Each row has a class, written after it.
[-319 -151   30 -275 -365  133 -404  154  -22  267 -138 -232 -148  110
 -434  257 -103   59 -187  -55 -232 -154   85   30 -124   80 -141  -44
  -50  327  -52 -356  391 -138 -509    0  -50  280   11 -457  244]	(124)
[-392  209 -451 -223 -227  210    9   39 -114 -555 -202 -294   93  342
  186  208   12  294   47  690   25   69  209  497   16   32 -630  -59
  102  410  -21 -237  146  145 -192  140 -222 -166  470 -467  670]	(99)
[-433  159 -230 -192 -106  218  -86   41 -100 -436 -183 -485  -91  292
  165  165   82  454  -19  745   65   52  300  423   16   27 -727 -105
  -35  427   -2 -311  287  208 -103  315 -173 -255  513 -542  643]	(155)
[-362 -166   48 -325 -479  331 -382 -107  -17   39 -355 -474    1 -101
 -418  329 -443  117  -78  -73 -527   42  242   91 -177  200 -325  177
  -29  361  111   66  271   94 -303 -123 -287  395  145 -222   96]	(31)
[-323 -265  186 -345 -402  300 -497  126 -163  353 -400 -379  -96  124
 -362  307 -546  240 -174  126 -378  113  214  -55 -243  216 -176   88
   66  294 -128 -529  183 -112 -273  -96   52  289  155  -82  132]	(163)
[-332 -223    2 -210 -416  158 -393  138  -38  278 -175 -244 -167   57
 -437  447 -224  -41 -154  -36 -225 -121    6   73  -72  -14  -83   -7
  -46  247  -63 -385  489 -160 -493  -22   -6  399  -45 -473  206]	(163)
[-311 -161  -20 -299 -455  177 -394   95  -43  154 -207 -179  -90  147
 -427  334 -174   11 -252  -16 -228 -107   70   72 -123   54 -234   -9
  -96  315   -1 -305  341  -77 -408  -29  -50  284   73 -568  267]	(31)
[-359 -181   77 -319 -423  425 -256  -86   -4  134 -246 -430  -32 -140
 -386  259 -282  213 -114 -109 -492   -2  245  125  -77  219 -257  144
   53  391  152   44  357   50 -353 -196 -314  288  139  -67  162]	(99)
[  26 -374    1   92 -363   86  -80  128   46  250 -273  175 -449  316
   62   30  -67   99 -161 -257 -421  -59 -183    5  -43 -232  201  -82
  -99   97  235   56 -208  -60  -25 -139  183 -282  427  342  -59]	(99)
[-416  216 -396 -226 -244  100  -79  -43 -162 -590 -213 -330  129  227
  237  146   57  333   51  722  -29   75  255  468   13   73 -621   11
    6  423  -81  -94  221  201 -183  198 -327 -238  502 -398  724]	(31)
[-403 -230  118 -282 -431  400 -527   59 -165  279 -361 -327  -57   33
 -343  204 -464  228 -178   70 -407   75  288 -130 -152  259 -209  114
   66  325  -28 -381  184   -4 -390  -48  -13  188  230  -61  109]	(110)
[ -63 -362 -244  -16 -186   86   12  123  166  145 -257  186 -522  287
 -306   33  146  -14 -108 -405 -391   88  -31  -11   75   12   99 -149
 -274  145  274   17   24  131   54 -258   97 -234  514  333  114]	(124)
[-401 -134  -52 -253 -400  216 -324  185   33    1 -175 -205 -145  122
 -283  356  -76  -47 -194  -59 -229  -69  186  125 -134   19 -232  -80
 -160  292  -24 -386  431  -57 -376   33   -9  253  112 -370  205]	(155)
[  90 -396  -72  176 -360  -48 -174  128   68  130 -213   41 -550  432
  291   65   10  -30 -166 -372 -339  -57 -255   20 -152 -371  168 -169
 -165   77  275  221 -253  -61  -43  -56  257 -222  379  163  -30]	(163)
[-326 -280  168 -266 -536  378 -463   97 -153  383 -310 -375  -47  -34
 -444  298 -502  247 -153  157 -385  127  242  -79 -171  227  -78  125
  130  260 -142 -539  330  -19 -394 -144    6  264  164  -42  166]	(163)
[-388  227 -374 -215 -173   86 -113  -67 -155 -554 -244 -307   92  226
  133  150  168  298   35  772  -41   64  193  516  -23   19 -656  -29
   65  397    3 -207  298  153 -117  143 -242 -183  424 -443  727]	(163)
[  32 -362 -238   40 -177  187  108  127  221   44 -170  279 -549  203
 -182  152  284    1 -147 -553 -381   68 -163  195  108 -236   24 -147
 -272   64  312   76   -8   41   85 -220   48 -273  479  182  164]	(155)
[  66 -377  -65   72 -277   41 -213   67   95  123 -276   80 -542  378
  190  103  -29  -35 -171 -384 -386  -79 -178   50  -60 -357  141 -102
 -164  139  282  188 -273  -36  -35  -95  190 -243  413  238  -49]	(126)
[  76 -198 -161  -29 -550   95  -57  -43   79  -79 -255  239 -397    8
 -127  -93  210  118  -35 -315 -619   42   19   86  -68  -86   26 -156
 -123  340  410  121  -41   55  -24 -222    0 -329  596  405  114]	(133)
[-404 -179  196 -304 -508  421 -413  102 -179  344 -351 -246  -40  -42
 -367  240 -463  294 -167   36 -425  145  231  -92 -156  112 -161  174
  121  336 -152 -542  344  -56 -411  -51  -56  165  169 -196  220]	(21)
[  59 -324 -143   49 -202   89  147  123  136   16 -179   84 -538  234
 -191   39   65    9 -131 -390 -381   49 -116   26  -37 -260  127 -163
 -256  187  264    2  -78   62   28 -117  195 -236  498  161   70]	(124)
[-395  258 -359 -223 -187  233   15  -36 -196 -610 -272 -309   93  259
  334  167   70  303   38  666   13  164  255  552 -106   55 -679  -37
   63  427  -89 -261  166  166 -140  266 -123 -237  584 -389  691]	(124)
[ 129 -384  -26   57 -293  -41 -272   71   27  185 -234  127 -531  337
  235   94  -63   -6  -80 -286 -408 -127 -248   45  -35 -354  166 -111
 -181   52  206  350 -243  -24  -75 -129  125 -169  402  116  -69]	(126)
[  87 -408   47  141 -426   -9 -217  116   59  227 -308  105 -512  321
  223   61  -96   56 -168 -246 -451  -22 -188  -61  -71 -373  134 -123
 -125   70  266   58 -198  -19  -42  -95  220 -307  504  304  -57]	(133)
[-491  161 -273 -265  -88  200 -160  -17  -80 -550 -190 -471  -30  245
  318  120   39  352   -2  783  -27    7  357  359   22   39 -678 -114
  -78  484   -4 -185  197  168  -69  265  -58 -275  486 -555  583]	(21)
[-381 -157  -47 -272 -358  370 -236   28  -41  160 -187 -244  -77   28
 -338  340 -191   13 -270 -188 -226  -64  123  117  -70   44 -229   17
  -49  320   13 -234  368  -71 -479   40   -3  229   42 -380  217]	(110)
[-484  136 -339 -134 -210  166  -99  108 -107 -554 -149 -605  -47  292
  272   90   90  374   38  835   48   39  334  342  -50   42 -601 -153
  -38  390   -6 -285  153  162  -56  273  -84 -210  506 -519  553]	(155)
[-428 -284  264 -255 -506  281 -568   66 -218  402 -411 -378   12    6
 -425  232 -529  219 -135  101 -344  130  210 -189 -190  243  -38  209
  150  283  -70 -340  348  -24 -390 -132   -4  276  140 -129   82]	(21)
[-504 -100  -23 -371 -510  190 -436  -40    9    6 -264 -427   76 -148
 -408  269 -291  122  -46  -90 -508   -9  251  106 -150  282 -252  121
  -26  340   59   87  351   28 -354 -135 -293  387   99 -252  177]	(133)
[  79 -357   72   87 -274  -52 -294   32   -7  140 -231  132 -504  316
  228   92   35  -19 -167 -293 -398  -83 -149   26  -64 -308  168  -85
 -173   21  241  251 -304  -13   10  -82  167 -220  407  202  -69]	(126)
[-323 -262  239 -275 -410  493 -441  -45 -156  384 -290 -398  -60  -63
 -449  243 -544  281 -225  110 -371  124  232  -74 -142  252 -156  151
  135  316  -58 -492  284   21 -299 -112  -24  237  142  -89  159]	(163)
[-318 -204  143 -336 -443  379 -388   52 -146  309 -304 -267  -53   17
 -447  253 -425  254 -194   50 -375  129  198   -6 -158  267 -153  139
   96  297  -97 -487  218  -24 -315 -132  -30  280  161 -135  222]	(163)
[-420 -184    9 -268 -432  341 -374  -33  -12  103 -277 -523   27 -173
 -422  331 -316  158  -38 -117 -468   33  235  109 -143  254 -247  157
   46  351   40   58  423   68 -389 -129 -270  344  123 -167  164]	(124)
[ -10 -335   31  111 -349   -4 -204   72    6  151 -225  286 -518  354
  174  -81   41  -78 -164 -290 -434  -81 -131  -82  -30 -256  253  -40
  -84   97  241  116 -241   -6 -130  -74  142 -322  434  361  -38]	(21)
[-435  141 -358 -219 -156  104 -150   27  -87 -509 -197 -566  -72  289
  207  211  113  342   29  841   52   54  383  327    6   91 -681 -198
 -111  464   61 -305  260  202  -37  212  -92 -196  451 -502  626]	(163)
[  68 -244 -159  -14 -591   99   70  -31   65   -6 -235  167 -359  -79
 -218  -14  158  128  -39 -343 -593   67  -34   66  -35 -141  168  -88
 -115  310  352  116   14   26  -64 -241   16 -280  511  405  162]	(133)
[-376 -230  176 -313 -458  359 -446  157 -177  308 -385 -360  -58   69
 -302  272 -536  242 -157   95 -373  142  217 -135 -216  148 -175  149
   85  295  -84 -477  240  -18 -299  -99   13  187  174 -189  119]	(155)
[-403  118 -250 -201 -194   54 -190  -27 -114 -502 -224 -477  -43  230
  243  221   83  316   66  749  -30    7  287  387    7   62 -632  -52
 -101  411   25 -157  195  190 -131  225 -176 -116  464 -449  553]	(31)
[ -23 -409   28  118 -377   19 -189  163  -10  316 -330  212 -461  345
  182  196 -175  -29 -170 -299 -444  -70 -223  -21  -10 -296  182  -18
  -52   17  167  109 -178  -82 -111  -55  173 -253  420  308  -75]	(99)
[  46 -434 -142  104 -158  108   31   95  123  155 -223   89 -546  256
 -144   59   83   -4 -140 -441 -353   48 -180  -41   68 -248  116 -109
 -250  119  374   96  -52   39   63 -147  143 -184  452  228   72]	(110)
[-535  113 -296 -228  -93  171 -180   50  -89 -363 -235 -538  -66  263
   93  188   87  416  -37  838   27   53  332  376   48   80 -732 -106
  -54  408    7 -471  270  171 -108  323  -80 -194  508 -464  655]	(110)
[-371 -153   71 -356 -456  298 -351  -84    9  130 -307 -478   27 -115
 -514  161 -435  195  -80  -42 -500   51  276    8 -191  299 -285  109
   16  400   96   35  371   96 -255 -126 -220  342  178 -111  127]	(133)
[-435  247 -293 -197 -174  172 -148  -12 -144 -555 -166 -336  -11  258
  276   97  224  349   10  771  -28   31  367  370  -19   90 -695 -109
   -9  424   26 -194  183  228 -115  251 -152 -229  470 -467  589]	(21)
[-413 -199  120 -364 -445  322 -403   77 -201  334 -386 -302  -24  115
 -419  181 -479  183 -156   65 -391  117  240  -57 -171  231 -130  131
  104  341  -78 -650  252  -99 -361  -77  -12  256  115  -97  207]	(110)
[-504  181 -313 -240  -67  134 -209  -23  -64 -516 -181 -461  -53  313
  215  116  153  344    5  792   61  -12  365  332   62  108 -693 -145
  -94  488   74 -172  249  191  -89  258 -140 -238  453 -580  625]	(21)
[-334 -129   68 -326 -339  249 -375  -70  -35  139 -303 -426   20 -152
 -496  326 -233  136  -52 -133 -451   15  179  120 -190  280 -297  177
   24  337  105  154  381   37 -302 -106 -305  414   90 -197  185]	(124)
[-375  -72    0 -232 -392  250 -385   47  -44   76 -213 -138  -36   20
 -470  262 -142   43 -182  -44 -343  -79  142   87 -149   74 -213   37
  -30  327  -40 -318  414   -9 -525  -22 -125  268   84 -359  208]	(124)
[   0 -326 -263   -6 -248   37   70  138  184   -5 -159  240 -486  181
 -138  150  137  -49  -91 -538 -373   16 -172   74   84 -162  159 -169
 -282  162  301  156  -59  -39   78 -231  158 -192  422  138  107]	(99)
[-383  179 -364 -158 -170  249  -24   11 -178 -514 -241 -417   74  327
  128  119   21  416    9  754   61  173  266  438  -33   24 -707  -71
   84  418  -26 -425  235  226 -108  246 -129 -229  525 -439  713]	(110)
[-388 -118   45 -370 -428  263 -392  -76  -59   66 -349 -480  -28  -44
 -405  184 -285  120  -50 -115 -486   54  297  107 -235  268 -316  148
    6  401  109  121  372  131 -295 -134 -327  448  177  -69  106]	(126)
[-394  137 -420 -133 -289  201  -85  -58 -191 -590 -226 -422   97  221
  211   88  107  271   53  685   53  163  271  361  -44  149 -595  -33
   50  417   32 -133  197  187  -45  146 -156 -205  566 -431  675]	(31)
[-312 -214  166 -297 -494  422 -406   74 -176  333 -342 -314  -55   47
 -469  233 -448  298 -195  150 -475  108  246  -59 -200  168 -206  140
  150  383  -68 -592  305    8 -384 -120  -55  213  164 -114  216]	(163)
[  64 -228 -143   -8 -451  -42  -89   76   89 -102 -217  317 -351  103
 -126 -116  393  129    1 -341 -555   -8  -23  152  -83  -28   92 -169
 -207  195  350  286  -78   62   22 -269  -19 -285  491  341   19]	(155)
[-376  198 -350 -222 -177  215   -7   31 -177 -414 -281 -345   72  334
  216  152  -27  395  -14  771   25  100  232  446    4  -63 -709  -41
   82  362  -72 -344  210  199 -182  238 -189 -311  470 -407  678]	(110)
[-319 -129    5 -263 -329  291 -270  127   28  124 -113 -203 -149   20
 -451  362  -85   46 -199 -164 -237  -58  107  107 -107   40 -260    8
  -84  278   22 -234  424  -25 -371   17  -88  280   61 -483  250]	(155)
[-415  311 -412 -220 -223  181   37  -44 -153 -702 -211 -225  187  179
  192  170  104  356   98  673  -81  136  237  568  -50   24 -605  -28
   42  431  -40 -239  189  121 -115  165 -248 -163  469 -416  709]	(99)
[  -1 -388 -153   71 -296   20    3  189  142   60 -216  231 -556  295
 -112   27  170   -9  -68 -449 -367   -2 -190   93   33 -263  209 -159
 -257   66  249   18  -55  -33  -28 -237  104 -238  438  220   22]	(155)
[-470 -138   31 -285 -498  339 -340  -79  -41   -1 -241 -474   -8 -105
 -407  294 -359   92  -88 -163 -397   58  314   97 -150  293 -256  137
  -45  330   30   14  354  104 -356  -57 -262  332  147 -264  134]	(31)
[  43 -298 -150  -55 -436   27 -247    8  158 -106 -294  332 -419  172
  -56 -112  287   60  -75 -403 -551  -69    1   64    5 -101   30 -175
 -221  260  371  386 -120   37  -86 -338   -5 -354  517  305   33]	(21)
[-411  138 -266 -166  -94   80 -250  -14 -142 -505 -144 -563  -72  228
  276  191  198  346   40  899   18  -29  318  333  -44  106 -648 -133
  -72  448  111 -165  212  154   -1  263 -114 -157  441 -463  607]	(163)
[  30 -317 -101  106 -350  -55 -181   78   62   79 -208  216 -494  334
  130   70   -3  -46  -52 -400 -425  -54 -217   61  -93 -325  205  -78
 -168   70  253  127 -310  -80 -125  -81   98 -281  364  163  -53]	(31)
[  39 -291 -146  -43 -539  -39  -58    4   87  -29 -298  142 -362   55
 -156  -26  269   82   21 -398 -494   14  -52  169  -51  -15  136 -125
 -176  188  396  458   -2   46   -7 -322  -23 -252  477  307   32]	(155)
[-451 -202   26 -295 -444  216 -424  -20   17   44 -302 -574   -2  -17
 -507  110 -397  185  -19  -28 -421    1  232   44 -201  297 -271   37
  -19  403  107   39  422   53 -260 -143 -229  399  195 -212   85]	(133)
[  12 -391   48   77 -288  -63 -265   96   54  309 -266  162 -521  392
  -17  -56  -67  132 -127 -175 -410 -105 -212  -55   -2 -251  139  -84
 -105  106  260   31 -176  -16 -120 -113   45 -274  446  284   -7]	(133)
[  69 -452   17  114 -383  -37 -263  147   66  198 -249   75 -571  387
  273   93  -54    6 -107 -253 -396  -91 -240   58  -62 -377  206 -147
 -136  -19  283  181 -322  -34 -135 -161  209 -278  425  167 -182]	(155)
[-510  211 -387 -229 -206   80 -228   15 -114 -563 -184 -538    3  231
  184  148  212  330   33  767   64   24  344  414  -54  111 -669 -138
  -61  480  -10 -245  220  157  -94  302  -90  -71  469 -584  628]	(126)
[ 108 -449   47  160 -247   -9 -208  125   59  310 -220   94 -553  386
  108   56  -49    3 -174 -336 -387  -37 -170 -107  -21 -322  207 -128
 -160   25  311   54 -222  -27  -62  -52  219 -252  386  265  -76]	(110)
[-373  272 -572 -288  -77  307  209  -63  -70 -778 -209 -381  252  185
  -75  215  123  181   43  439   44  128  422  444    7  121 -728 -118
  -89  520   67   94  268  236  -46  141 -282  -50  385 -656  534]	(126)
[-342 -345  267 -280 -416  328 -581  108 -176  310 -399 -347 -124  160
 -309  159 -482  285 -156  107 -418   56  201  -90 -178  170 -106   85
   50  251  -32 -417  157  -63 -301 -240  -32  175  199 -104   20]	(155)
[ -20 -347 -189  -56 -215  162   84   22  130  120 -288  198 -500  231
 -288   58   61  -30 -165 -408 -391   75  -57   54  114 -132   63 -111
 -234  158  330  -52  -39   56   38 -197  125 -263  473  273  137]	(110)
[ 110 -428    4   46 -279   17 -220   90   42  203 -333  123 -507  390
  142   64  -21   30 -209 -351 -421  -86 -175  -39  -91 -267   77 -102
 -144  170  297  288 -243  -11  -72 -143  151 -355  473  301  -11]	(124)
[-385 -218   86 -307 -447  330 -399  -26  -22  132 -267 -527  -27 -140
 -535  268 -419  180  -69   29 -426   32  225  111 -208  248 -253  112
   31  337   -9 -136  414   56 -343 -131 -264  472  106  -60  107]	(163)
[-398 -235   92 -257 -499  363 -398  -85  -81  178 -344 -578  -55 -116
 -384  242 -408   92  -87  -57 -437   67  237   49 -140  192 -216  209
  102  326   61   39  425  132 -348 -136 -252  431  211  -73  102]	(126)
[-438 -100   81 -357 -418  283 -382  -25  -39  100 -295 -402   -3  -45
 -320  218 -410  120  -85  -72 -442   10  222   84 -166  201 -284  165
   43  355  -13   52  381   38 -379  -37 -274  361  118 -240  162]	(21)
[-461  245 -308 -171 -114   45 -115   -1  -75 -543 -114 -334   37  162
  164  235  293  387   62  695   54   30  258  471   22   65 -645 -131
  -94  405   35 -250  282  128  -95  277 -143 -135  391 -564  652]	(99)
[  48 -435  -61  198 -402    1 -261   95   60  180 -225   49 -481  242
  228   19   30  -51 -104 -423 -387  -48 -182 -108 -114 -224  295  -90
 -118   77  246  302 -278  -96 -120  -98  240 -249  420  337  -57]	(124)
[-336 -120  216 -315 -460  404 -394   23 -242  272 -395 -276 -138  -37
 -373  266 -382  297 -229   38 -402  102  260  -26 -202   68 -247  165
   92  396 -121 -562  271  -21 -363   10  -70  170  215  -23  209]	(126)
[-346 -130   55 -368 -358  261 -429  -61   40   83 -177 -369  -70 -159
 -430  245  -67   54 -108 -154 -403  -44  339   57 -134  380 -313   44
  -61  376  118   53  351   62 -332 -103 -231  343  121 -138  172]	(124)
[-328  285 -511 -249 -107  304  246 -112  -57 -795  -82 -342  293  212
   75  222  177  151   67  435   52  121  455  509    2  230 -676 -157
  -10  491  137  148  217  204  -92  138 -263  -79  364 -583  551]	(99)
